Here is a tiny trained network, its code and every weight. The questions are about switching its units off for an input and a target symbol, where a switched-off unit gives its printed mean instead of its output.

import numpy as np


def w(rows, s, z=0):
    codes = np.array(rows[::2]) - 128.0
    scale = np.full(codes.shape[1], s)
    scale[-1] = z or s
    return codes * scale


def f(y):
    return y / 2 * (1 + np.tanh(0.7978845608 * (y + 0.044715 * y**3)))


def softmax(a):
    e = np.exp(a - a.max(-1, keepdims=True))
    return e / e.sum(-1, keepdims=True)


def log_softmax(a):
    a = a - a.max(-1, keepdims=True)
    return a - np.log(np.exp(a).sum(-1, keepdims=True))


def net(x, mask):
    ids = ['ΓΘΞΠΣΨαβεζημτφω'.index(c) for c in x.split()]
    T = len(ids)
    res = E[ids] + P[:T]
    r = res
    for j in range(2):
        rows = slice(2 * j, 2 * j + 2)
        q, k, v = (r @ M[0][rows].T for M in (Q, K, V))
        z = softmax(np.where(np.tri(T) > 0, q @ k.T / 2**0.5, -1e9)) @ v
        o = O[0][rows]
        res = res + np.where(mask[j], z, o[:, -1]) @ o[:, :-1]
    y = f(res @ A[0][:, :-1].T + A[0][:, -1])
    res = res + np.where(mask[2:10], y, B[0][:, -1]) @ B[0][:, :-1]
    return log_softmax(res[-1] @ U[:, :-1].T + U[:, -1])


Q, K, V, O, A, B = {}, {}, {}, {}, {}, {}
E = w([
[123,221,183,137,121],'Γ',
[157,70,104,99,69],'Θ',
[233,50,27,166,120],'Ξ',
[96,46,95,90,118],'Π',
[190,39,77,97,124],'Σ',
[84,124,176,221,222],'Ψ',
[212,121,69,159,9],'α',
[62,163,210,200,143],'β',
[168,155,203,33,31],'ε',
[182,117,62,142,44],'ζ',
[183,154,128,94,121],'η',
[153,186,152,114,31],'μ',
[143,235,159,138,197],'τ',
[170,195,114,255,168],'φ',
[121,170,200,187,155],'ω',
],0.015)
P = w([
[58,22,250,174,31],'0',
[188,142,83,227,91],'1',
[171,155,117,178,110],'2',
[167,139,122,171,131],'3',
[159,125,114,173,142],'4',
[153,114,117,171,156],'5',
[149,105,125,169,162],'6',
[133,93,128,168,172],'7',
],0.011)
Q[0] = w([
[109,157,107,106,134],'H1',
[115,210,166,101,163],'H1',
[107,249,164,93,174],'H2',
[140,132,133,155,116],'H2',
],0.016)
K[0] = w([
[194,221,62,40,58],'H1',
[145,241,17,83,191],'H1',
[153,255,73,71,245],'H2',
[71,65,120,171,229],'H2',
],0.0072)
V[0] = w([
[224,45,126,26,86],'H1',
[5,110,190,11,215],'H1',
[111,207,170,69,1],'H2',
[39,135,138,146,161],'H2',
],0.0078)
O[0] = w([
[130,99,230,168,5,20],'H1',
[146,87,215,68,166,3],'H1',
[55,91,131,209,150,52],'H2',
[146,192,163,120,189,150],'H2',
],0.012,0.0057)
A[0] = w([
[135,99,67,152,52,53],'N1',
[141,40,28,80,92,30],'N2',
[105,254,204,240,147,104],'N3',
[156,142,191,36,136,16],'N4',
[214,183,172,162,98,253],'N5',
[59,176,173,137,102,134],'N6',
[114,141,138,229,173,251],'N7',
[198,118,66,192,105,171],'N8',
],0.01,0.0051)
B[0] = w([
[254,181,164,148,87,200],'N1',
[49,185,116,88,39,167],'N2',
[61,124,186,99,131,195],'N3',
[51,142,166,102,133,136],'N4',
[105,60,148,108,219,191],'N5',
[193,132,33,169,168,135],'N6',
[93,158,119,175,190,231],'N7',
[69,110,158,89,117,252],'N8',
],0.011,0.016)
U = w([
[22,133,173,124,161,125],'Γ',
[139,103,160,153,140,119],'Θ',
[137,223,193,56,95,85],'Ξ',
[91,5,160,89,152,106],'Π',
[163,82,182,96,129,205],'Σ',
[151,98,133,2,154,181],'Ψ',
[110,209,133,164,106,17],'α',
[236,177,47,182,186,171],'β',
[125,81,155,204,158,4],'ε',
[115,166,98,168,105,127],'ζ',
[105,122,161,137,124,140],'η',
[122,179,113,194,171,171],'μ',
[58,120,99,66,93,200],'τ',
[97,221,64,96,103,3],'φ',
[92,68,83,120,141,144],'ω',
],0.0088,0.005)

Each question gives the input, a string of symbols that net reads in full, and the target symbol t.
The units are the heads (2 rows each of Q, K, V and O) and the neurons (one row each of A and B). Each row of codes is followed by its name. A weight is (code - 128) times the scale printed after its matrix; where a second scale follows, it is the last column's (O, A, B and U).
mask holds one flag per unit, heads first, then neurons. A switched-off unit (its flag False) gives its mean, the last column of its rows in O or B, instead of its output. The means were averaged over made-up inputs and are rounded, as every weight is.
A unit's drop is (log p(t) with every unit on - log p(t) with that unit switched off) / (log p(t) with every unit on - log p(t) with every unit switched off).
The circuit of an input: a set's keep is (log p(t) with only the set's units on - log p(t) with every unit switched off) / (log p(t) with every unit on - log p(t) with every unit switched off). Starting from all 10 units, units are removed one at a time, each time the one whose removal leaves the highest keep (on an exact tie, the one counted first), for as long as the keep stays at least 0.8.
units of the circuit, in order: the units of the circuit, biggest drop first
most important unit: the unit with the biggest drop
top k neurons: the k neurons with the biggest drops, biggest first
heads that matter: for each layer, one digit per head in row order, 1 if its drop is at least 0.15 and else 0, layers parted by /
input ζ Σ φ Ξ Ξ Ψ Ξ, target ζ: heads that matter	11
input Σ η Σ Γ Σ Σ, target Σ: units of the circuit, in order	[H1 N7]
input η Ψ ε, target Ψ: units of the circuit, in order	[N7 N5]
input Ξ Ψ Ψ Ψ Σ, target Ξ: most important unit	N1
input α Ξ Ξ, target α: units of the circuit, in order	[N1 H2 H1 N2]
input Π ε Ξ Ψ α, target Π: top 2 neurons	[N5 N1]
input Σ Ξ η, target Ξ: units of the circuit, in order	[N1 H1 N8]
input Ψ η φ Γ ε μ μ Ψ, target μ: heads that matter	10
input τ Ξ Θ, target τ: top 2 neurons	[N2 N7]
input β ω Σ Ψ ζ, target β: units of the circuit, in order	[H1 N3 N8]
input Σ Ψ Ξ, target Σ: units of the circuit, in order	[H1 N1 N5]
input Ξ Ξ τ, target Γ: units of the circuit, in order	[N3 N1]
input τ τ ζ ε φ Σ, target τ: heads that matter	01
input τ Ψ ω ε Ξ ζ Σ, target τ: top 3 neurons	[N2 N1 N7]
input α Ψ τ Ξ Ψ Ψ, target β: heads that matter	11
input Ψ Ψ τ, target Γ: top 3 neurons	[N3 N1 N6]
input ε Ψ Π, target ε: heads that matter	11
input τ Γ η Ψ Ξ, target τ: heads that matter	00
input α α Ψ Ψ μ ζ, target α: units of the circuit, in order	[N1 H2 H1 N2]
input Γ Π ω β Ξ, target Γ: most important unit	H2
input Ψ Ξ Ψ Ψ Ψ Ψ Ψ ζ, target Ψ: top 3 neurons	[N7 N1 N4]
